Each row is followed by its class number.
[ -42 -213  -73 -396  -84  -98   19  -63 -101 -214  -41  121  179  172
  314  -31 -643  358   14 -863 -278  218   66  147   -3 -279 -419  331
    2  326 -372  220  -36  -45 -334  -28  339  175  156  -50   52  145] : 9
[  34  -13  451 -117 -139  -57 -365 -281  -98   37  407   99  232   62
  369  268 -729 -364 -161 -486 -505  678 -119 -262 -201  -66   98   61
  -51 -118  618  213  -75 -394  346 -213  -70   84  -98 -115 -477  321] : 3
[ -33   34  419  -94 -140  -33 -374 -235  -91   17  463  105  238   17
  330  299 -702 -454 -172 -423 -442  619 -129 -215 -124  -27  188    5
  -72 -160  697  199 -122 -418  394 -207  -76  131  -16 -225 -411  309] : 7
[  15  113  111  221 -344  -99 -418  -12 -114   15  222  214  -63  -50
 -242  108 -178  -86   29 -409 -210  212  627  139  121 -362  321   -8
  306   14  390  399   19 -366  168 -356 -229  239 -250  219 -439  220] : 10
[ -78   24   29  390  224   10 -155  237  127 -144  304   62   60 -411
 -333  -99 -284 -399  510 -181 -148  326 -190  237  -47  187  114   93
 -301 -278  -79 -343  137 -319   -8 -234   79  144  183  427 -187 -470] : 3
[ -43   37  332  -63 -126   -7 -327 -164 -197 -138  424  165  -38   71
  238  317 -719 -365 -225 -467 -491  734 -317 -233  -15   54  231  -47
  -74  -68  703  165   25 -402  444 -227    2  210   47 -156 -569  334] : 0
[ -42  118   95   98 -311 -183 -321   14  -45  108   31  186 -100   32
 -191  201  -73   55   36 -340  -78  123  653   67   24 -381  318  111
  219  216  329  381   41 -483   80 -217 -193  -25 -272  164 -278  253] : 10
[ -64   85   64  371  209  102 -195  131    5  -53  300  -48   47 -366
 -270   13 -339 -554  383 -126 -189  263 -130  217  -16   44  190   18
 -263 -255  145 -273  127 -300   28 -274   16    2  226  331 -104 -408] : 9
[  -7  136  167  114 -299 -175 -333  -10    1  190   74  139  -72  -57
 -179  207 -110    1   66 -273  -38   41  734   92  -45 -407  279   21
  254  174  356  358   43 -373   76 -246 -214   24 -331  166 -264  199] : 4
[   6   98  112  236 -376  -63 -362   44  -83  -50  218  231  -75  -83
 -345  131 -148   37   81 -346 -189  183  626  157  127 -369  274   57
  228   27  318  380   33 -315  116 -379 -188  293 -254  179 -365  189] : 2
[ -96   79   34  383  173   39 -131  209   93 -129  283   37   34 -405
 -367   17 -250 -414  498 -108 -133  221 -220  236  -22  101  223   40
 -292 -246    7 -285  137 -352   27 -216   92   79  214  370  -94 -467] : 7
[ -29  120  163  169 -292 -112 -340   36  -50  100  107  162 -102   32
 -220  190 -124  -17   37 -331 -112  165  665   55   57 -446  318   89
  220  172  372  370   33 -480   90 -279 -184   90 -303  167 -345  229] : 9
[ -76   67   17  398  167   72  -35  278   81 -187  282   41  -67 -340
 -386   47 -197 -476  282 -171 -197  409 -232  198   61  183   11   56
 -201 -332 -209 -251  207 -299   32 -444  114  208  211  287 -201 -413] : 9
[ -52  139  170  226 -372  -48 -396  -17  -98    0  241  230 -135  -57
 -260  149 -189  -87  -51 -400 -268  311  546   85  174 -318  401   58
  287   72  407  360   -8 -493  226 -363 -157  244 -252  176 -493  330] : 3
[ 112 -298   77 -249   50  -39  -25  -26  -80 -245   62  133  316   90
  217 -196 -798  155  156 -863 -237  169  -58  313    4 -208 -269  372
 -149  247 -405  167   -3 -150 -515  -13  384  182  -15   -5  134  -24] : 4
[-179   60   17  400  144   62   20  352  183 -205  304   44  -36 -424
 -424   86  -82 -458  356 -117 -112  321 -334  194   34  293   71   69
 -224 -342 -330 -282  213 -226   67 -398  136  286  260  312 -172 -423] : 1
[ -41  114   15  142 -378 -147 -389  101  -88  -68  222  331 -149    3
 -366  121  -82   71   54 -411 -168  293  614  153  207 -299  365   36
  177   29  378  339  -31 -460  194 -324 -220  293 -241  168 -512  285] : 1
[ -62 -199  -91 -389  -64 -126    1 -110  -37 -134  -51   92  191   94
  332  -60 -597  289  -25 -786 -268  219   24  169    1 -200 -409  389
   36  265 -386  186  -98  -91 -291  -30  287   89  168  -68   71  136] : 2
[-103 -129  -24 -428  -36  -72   54 -142 -118 -132   -6   39  107   10
  254    1 -580  214   49 -773 -146  123   86  204   -1 -344 -370  372
   18  276 -270  150  -31  -63 -333   20  314   42  251 -109  194  199] : 5
[ -56   35  339  -70 -161   33 -367 -135 -138 -148  492  200   50   30
  183  369 -727 -285 -138 -459 -501  760 -311 -222  -65  -28  149  -28
  -97 -115  643  169   34 -351  462 -256   69  279   46 -139 -564  299] : 5
[ -59  177   54  193 -403  -87 -455   41 -125  -25  234  258  -64  -18
 -344  186 -167  -39  -16 -391 -231  303  669  136  199 -269  346   83
  184   44  403  429  -40 -437  240 -470 -239  270 -211  175 -506  327] : 2
[ -50   48  300  -65 -125    2 -375 -152 -140 -169  493  166   14   49
  281  312 -691 -325 -222 -482 -507  760 -374 -279  -48   58  174  -84
 -100  -87  650  118   49 -392  497 -251   14  271   11 -156 -631  316] : 6
[  82 -185   70 -248  -22   15   -5  -70 -192 -245   86   79  339   78
  160 -114 -792   39  128 -842 -216   32  -33  385  135 -292 -190  328
 -170  186 -281  221  -67  -99 -515  -88  354  219  113 -114  230   21] : 7
[-170   79   72  406  153   63  -54  300  150 -153  341   36  -10 -480
 -357   94 -121 -457  290 -127 -119  322 -299  172   33  307   76   68
 -207 -363 -306 -286  172 -328  146 -449  134  299  215  339 -222 -396] : 2
[ -39 -177  -26 -413  -15 -120    0 -142  -81 -145  -12   87  172  120
  320  -19 -607  291   -4 -814 -172  163   49  151  -73 -296 -327  340
   29  307 -353  217  -16 -113 -302   31  323   80  175  -70  119  185] : 10
[  15   55  294  -24 -124   24 -399 -177 -190 -150  470  130   61   61
  244  255 -751 -323 -221 -458 -481  710 -313 -198  -28   31  130  -37
  -58 -154  669  146   55 -394  419 -245  -13  259  -17 -237 -525  299] : 10
[-182   79   -3  407  205   59  -41  311  205 -172  357   38 -101 -419
 -370   55  -96 -489  337 -128 -120  372 -329  168   10  325   40   37
 -198 -400 -272 -323  232 -288  143 -417  125  219  216  322 -215 -420] : 4
[  89 -206   72 -245   56    6  -33 -122 -170 -184   56   72  272   81
  192 -121 -806   29  129 -874 -235  122  -25  359   68 -302 -230  346
 -142  216 -240  176   -3 -193 -535  -22  317   36   99  -94  222   33] : 3
[ -15  158  191  229 -372  -73 -353  -72 -131   43  162  179 -157   13
 -278  169 -117 -130  -50 -353 -184  235  682   86  144 -392  334   14
  275   40  429  389   31 -377  145 -380 -228  172 -227  146 -383  307] : 3
[ -26  167  120  160 -353  -52 -413  -33 -154   41  233  184 -111  -35
 -267  163 -222  -60   -2 -422 -178  212  702  154  165 -454  320   -3
  295   27  460  405    8 -368  183 -389 -218  241 -207  123 -393  302] : 9
[  64 -216    7 -293   19  -46  -65  -63 -148 -258  111  147  278  100
  233  -99 -747   67   37 -863 -240  202  -96  309  118 -262 -250  283
 -152  193 -222  158  -43 -221 -415  -51  271  181  110 -143   72   66] : 2
[  10    8  345  -80 -144   13 -338 -180 -212 -205  462  208   -4  104
  140  313 -754 -269 -216 -453 -508  751 -278 -204   -2   35  210  -19
 -118  -88  621  244   11 -414  428 -232   80  268    9 -161 -571  341] : 0
[ 342 -330  288  554  -30  193 -288 -251 -179 -107 -287 -125  229  336
   46 -139 -478 -576 -314  -52 -758  197  -90  -21 -347 -331 -171  141
  147  119 -462  270  204    8 -549 -255  173 -174  -35  435 -146 -187] : 1
[ -82 -137  -28 -373  -30  -77   37  -98 -129 -168  -21   27  147  109
  354  -21 -600  206  -95 -843 -223  221   42  131   54 -222 -376  350
   82  272 -327  186  -26 -100 -298  -11  324  155  169 -117   62  202] : 0
[  52 -231   51 -212   40   13  -21  -26 -126 -239   86  101  295   58
  182 -101 -755    7  106 -849 -258  139  -91  332  147 -234 -262  366
 -158  220 -346  226  -38 -147 -475 -111  343  186   93  -41  115  -21] : 2
[ -23  126   67  127 -265 -169 -397   -9  -23  158   30  161  -50   15
  -95  110  -61  116   18 -305  -18   78  674   27  -15 -379  305   19
  209  207  350  306   63 -405   90 -174 -202   34 -323  135 -275  195] : 10
[ 181  -81  321  683  -20  395 -333 -383 -283  -85 -236 -370   32  368
  211    0 -359 -777 -655  -37 -709   95 -184 -209 -262 -245  -21  -26
  292   68 -284  193  353  -31 -360 -277  164 -112    1  253 -176  -71] : 8
[-117   90   91  383  213  137 -171  199   67 -111  337   -9   45 -432
 -312   20 -331 -487  399 -127 -169  291 -221  218   -6  178  162   57
 -294 -275   -7 -281  153 -337   82 -303  127   87  228  346 -114 -408] : 0
[-180   73  -30  442  175   76  -16  348  219 -207  288   35  -85 -431
 -367    8  -65 -393  344  -89 -120  339 -420  174   18  363   48   74
 -183 -366 -311 -352  248 -231  123 -372  152  227  207  334 -194 -444] : 4
[ -56  162  168  155 -388  -53 -444   31  -61   -5  196  249  -57  -61
 -264  156 -171   57    4 -350 -172  213  621   76   68 -303  364  -20
  302   99  376  366   18 -370  235 -320 -167  333 -266  173 -436  317] : 0
[   1   70  157  151 -313 -156 -319   13   13  123  -12  168  -54   -9
 -132  138  -80   92   -8 -297 -122  145  613   19  -57 -314  257  138
  271  217  193  367   49 -448   57 -226 -160   -5 -356  182 -284  196] : 10
[  91 -213   -4 -228   -2   20  -28   -1 -163 -333   70  145  320   83
  161 -107 -813   90  137 -859 -294  195  -96  359  128 -260 -267  352
 -167  221 -275  232  -37 -113 -481  -78  356  221  136  -71  132  -39] : 7
[ -43  128  176  185 -293 -127 -383   36  -13  142   70  158  -65  -39
 -150  188  -72  -75   -5 -269 -103   56  624   27    5 -279  289   10
  192  197  314  347   32 -367   69 -260 -194   81 -337  267 -379  181] : 8
[ 205 -178  331  586  -44  309 -322 -349 -291 -103 -225 -311   83  375
  303  -25 -406 -683 -629 -139 -755  178 -106 -257 -267 -331   -5   55
  315  122 -308  228  254 -129 -354 -240  121 -106  -76  191 -240   -2] : 2
[ -78 -175   -7 -387  -20 -112   22 -161  -39  -22  -64   22  157  123
  438  -64 -625  188  -54 -831 -211  213  122  131  -33 -233 -344  415
  114  313 -283  202  -63 -156 -301   20  285  -26   72  -99  142  192] : 4
[ 397 -328  288  620  -51  210 -298 -278 -237 -125 -231 -138  216  316
  -27 -141 -492 -694 -330  -54 -797  182  -32    2 -341 -318  -80  127
   81   29 -457  322  218   54 -580 -369  139 -155  -12  420 -125 -212] : 6
[ -17  141  167  138 -352  -79 -423  -25 -114   46  232  233  -63  -57
 -273  113 -221  -66   46 -384 -195  255  670  146  139 -445  327   52
  234   52  453  363  -28 -386  152 -367 -219  239 -242   86 -383  301] : 5
[-130   79  101  368  187   97 -129  189  103  -76  328  -37   79 -431
 -259   67 -285 -558  408 -154 -169  221 -215  203  -62  120  167   37
 -251 -298  -28 -285  132 -368   59 -293   57   62  246  318  -87 -425] : 9
[-164   81   54  416  185   45   39  333  145 -246  385   37 -151 -428
 -474  133 -147 -524  381 -148 -157  381 -362  180   47  160   88   65
 -170 -371 -222 -293  278 -307   63 -363  171  323  247  326 -214 -449] : 8
[  90 -240   62 -275   46    5  -43  -43 -108 -227   56  113  325   30
  211 -195 -764  120  147 -839 -180   95   13  365   83 -305 -318  348
 -144  194 -297  212  -70  -49 -497  -60  313  151   90 -107  215   -6] : 7
[ -77   99  108  384  234   63 -133  140   88 -153  388   -4   30 -456
 -282   89 -291 -541  464 -165 -136  296 -273  179  -64   28  215  -16
 -297 -253   92 -297  211 -430   84 -211   59   54  224  370 -170 -452] : 3
[ 375 -297  435  609  -19  260 -299 -365 -202    7 -279 -219  167  310
   89 -122 -466 -611 -381   77 -730  135  -80 -107 -392 -455  -55  105
  235   87 -414  225  228  -34 -501 -237  138 -190  -91  369  -47 -140] : 2
[  13   97  167  150 -383  -96 -366    3 -116   13  215  230  -60  -39
 -274  124 -162    5   30 -408 -158  190  715  153  123 -405  319   27
  313   61  361  430    5 -351  141 -339 -216  288 -293  171 -388  304] : 6
[ 151 -123  318  603  -27  385 -343 -340 -286 -158 -193 -318   43  364
  172   46 -374 -680 -597  -92 -753  173 -196 -222 -261 -324   45   21
  293  100 -275  216  325 -108 -310 -219  197  -93   26  197 -218  -27] : 6
[   2  116  184  176 -311  -71 -365  -28 -132  -42  263  228  -66  -53
 -364  193 -224  -91   12 -384 -203  240  631  179  115 -392  378   51
  240   25  332  483   40 -449  190 -401 -195  262 -158  123 -367  324] : 0
[ -54  126   62  181 -386 -158 -480   19  -48  -22  235  328  -89  -50
 -331  118 -185  -20   48 -399 -256  323  675  131  110 -276  360   41
  176   63  402  410  -53 -377  229 -414 -217  262 -200  211 -539  265] : 4
[   2   35  410  -40  -93   19 -389 -178 -178 -106  433  160  122   80
  233  326 -787 -285 -210 -466 -463  767 -297 -190  -74   -1  192   23
  -71  -61  677  234   83 -444  430 -255   14  185  -33 -185 -495  346] : 0
[ -71 -177   -8 -434   -3  -77   -1 -141  -96 -121   27   77  121  106
  340   -4 -664  223   32 -819 -212  206   59  173    4 -349 -353  324
   31  311 -284  195  -49  -92 -295   14  331   64  176  -86  105  178] : 5
[ 412 -325  320  609    7  209 -282 -305 -183 -107 -277 -125  169  326
  -93 -149 -422 -557 -301   69 -729  165  -23  -42 -401 -385 -113  117
  101   70 -527  255  269   15 -568 -262  237 -137  -32  438  -74 -219] : 5
[ -34 -163   -5 -399  -50 -110   18 -138  -54  -92  -74   97  178  121
  314  -19 -625  253   62 -777 -223  166   62  178  -46 -297 -299  369
   10  346 -303  207  -91 -104 -347   17  292   -2  148  -23  137  137] : 3
[ -63 -153   32 -417  -22  -42   28 -251 -140  -96   11   24  123  118
  374  -14 -683  116  -62 -849 -247  181   74  185   63 -374 -333  340
   71  286 -207  257  -65 -150 -286  -14  313  -22  213 -183  200  207] : 10
[ -35   91  125  138 -327 -157 -360   38  -26  104   70  215  -61   10
 -205  142 -112   74   15 -329 -129  166  694   51   10 -313  307  133
  178  189  294  378   -2 -448   93 -277 -159  118 -333  224 -347  228] : 8
[ -51 -190   26 -346    3   10   11 -138  -56 -139  -27   60  115   47
  320  -63 -647  140   54 -797 -222  110   13  199  -21 -301 -375  296
    4  263 -367  140    5  -49 -396   19  394   28  160  -49  197   63] : 5
[-143   74    5  410  217  102 -150  190   20 -117  357  -31   55 -431
 -271   72 -295 -512  394 -137 -214  285 -249  209    7  126   91   24
 -233 -292  -24 -247  167 -253   88 -325   70   90  323  286 -111 -450] : 10
[-109 -157   28 -412  -55 -140  -17 -103  -50  -79   -1   73  171   54
  337    0 -546  263  -16 -791 -185  196  107  147   -9 -247 -401  347
   63  308 -380  172  -87 -126 -272  -27  264   56  139  -58   46  235] : 5
[ 212 -198  371  560   -1  342 -341 -359 -248  -67 -207 -265   16  388
  221  -15 -380 -683 -653  -10 -738  195 -160 -248 -269 -361  -88  -54
  333  120 -283  203  291  -54 -317 -217  196  -39  -53  280 -268  -20] : 8
[ 343 -314  310  578   32  209 -295 -294 -137  -63 -322 -109  178  354
   -5 -193 -426 -530 -350   30 -715  184  -88  -52 -389 -296  -81  134
  169  115 -471  272  251   16 -512 -225  188 -178   -6  378  -64 -141] : 0
[ -24  115  180  212 -319  -59 -416    9  -75   20  252  264 -118  -90
 -309  121 -193  -22   55 -311 -150  231  572  117  128 -325  388  -33
  236   65  427  380   29 -362  190 -284 -147  279 -265  211 -460  229] : 0
[ 403 -320  291  615    6  217 -318 -310 -203 -111 -222 -142  100  308
  -57 -131 -461 -609 -333   76 -746  177  -56  -71 -371 -343  -58   47
  121   78 -420  236  216    8 -516 -252  212 -125  -45  470 -181 -242] : 3
[ 419 -298  368  623   24  272 -278 -323 -151  -61 -319 -171  145  330
  -85 -166 -384 -572 -304  129 -653   80  -62  -26 -395 -448 -119   73
  200   67 -446  246  295   39 -569 -173  187 -194  -43  481  -37 -200] : 9
[ -17  -24  377 -131 -158   -8 -401 -304 -147   39  395  108  258   81
  329  274 -809 -335 -179 -505 -525  695 -113 -181 -203 -120   84   63
  -63 -133  632  232  -35 -371  339 -274  -15   93   12 -223 -355  292] : 6
[  90 -215   58 -263   12  -42  -46  -78 -158 -225   83  131  307   35
  187 -117 -766   13  178 -899 -198   59   48  368   53 -305 -211  298
 -203  220 -253  200  -14 -139 -519  -57  309  126  112  -22  187   16] : 5
[   2  181  117  147 -348  -28 -366  -47 -152   13  185  171  -98    8
 -303  191 -145  -83   29 -368 -176  131  697  149  118 -468  329  -40
  282   24  472  388   36 -317  147 -342 -207  250 -184  125 -303  247] : 6
[ -13   21  316  -39 -145  -20 -385 -197 -158 -169  463  168    9   90
  265  244 -739 -291 -257 -477 -529  777 -339 -233   -8   43  153  -45
  -35  -66  686  140   32 -439  450 -206   12  251  -59 -198 -632  338] : 4
[ 377 -275  291  590   34  192 -293 -263 -183  -87 -327 -141  107  343
  -42 -140 -425 -569 -343   26 -701  197  -53  -48 -373 -289 -164  133
  158  147 -436  247  281   -3 -555 -252  163 -226  -70  494 -124 -177] : 8
[ 376 -311  273  590  -13  221 -280 -252 -126  -74 -332 -121  215  354
  -67 -197 -385 -509 -310   66 -699  184  -57  -26 -359 -324 -142  173
  121   58 -480  230  214   -7 -549 -236  189 -199  -32  432  -59 -193] : 9
[ -36  122  148  148 -279 -189 -313  -15    5  135   25  155  -89  -55
 -201  194  -42   18   34 -267  -71  105  685   54  -53 -337  277   91
  263  195  249  361   46 -409   79 -254 -213   18 -268  196 -285  217] : 3
[ -35   33  338 -123 -161  -78 -353 -222 -147   -9  456  100  197   58
  339  304 -732 -348 -200 -473 -498  713 -145 -246  -95  -30  161   65
  -57 -141  714  211 -123 -446  430 -225  -72  127  -26 -266 -479  349] : 7
[ 356 -285  243  609  -11  239 -260 -287 -158  -96 -339 -118  148  369
  -32 -178 -334 -541 -394   31 -707  195  -84  -50 -328 -277 -130  167
  176   81 -521  281  247  -36 -495 -290  192 -183   -8  412  -70 -169] : 10
[ -62   51   85  398  170   52 -172  206  106  -55  289    8   96 -410
 -286  -19 -344 -491  497 -163 -217  280 -168  210  -64  109  153   87
 -260 -254   27 -239  100 -296   16 -286   10   32  176  398 -152 -450] : 9
[ 212 -159  285  608  -33  359 -324 -352 -329  -88 -270 -320  130  400
  228  -29 -374 -745 -621 -100 -734  111  -64 -181 -231 -280  -59   43
  257  130 -308  297  250    2 -399 -264  147 -140    0  298 -234  -15] : 1
[-173  112   14  420  174   80  -25  327   92 -246  392   15  -73 -497
 -416  132 -163 -483  359 -157 -155  355 -308  200   45  246   36   40
 -207 -354 -197 -279  227 -245  109 -437  140  262  307  343 -223 -437] : 0
[ -39   -3  115  429  198   90 -175  154   73 -108  347   -7  118 -472
 -274   -9 -292 -562  465 -108 -215  230 -199  196  -91   68  101  -29
 -296 -285  -67 -294  163 -248  -35 -271   92   98  171  441 -153 -545] : 5
[ 389 -240  283  583    0  195 -326 -353 -179  -34 -337 -205  170  369
   72 -160 -418 -569 -400   29 -696  185  -31  -94 -430 -357  -89  118
  217  105 -352  203  246  -52 -497 -211  110 -242  -61  410 -114 -126] : 3
[ 198 -142  294  558   -7  348 -305 -327 -259  -98 -238 -293  106  407
  199    3 -409 -694 -554 -113 -718  166 -105 -193 -243 -278   29   76
  247  117 -249  270  250 -143 -339 -204  186 -175  -26  241 -172   -9] : 7
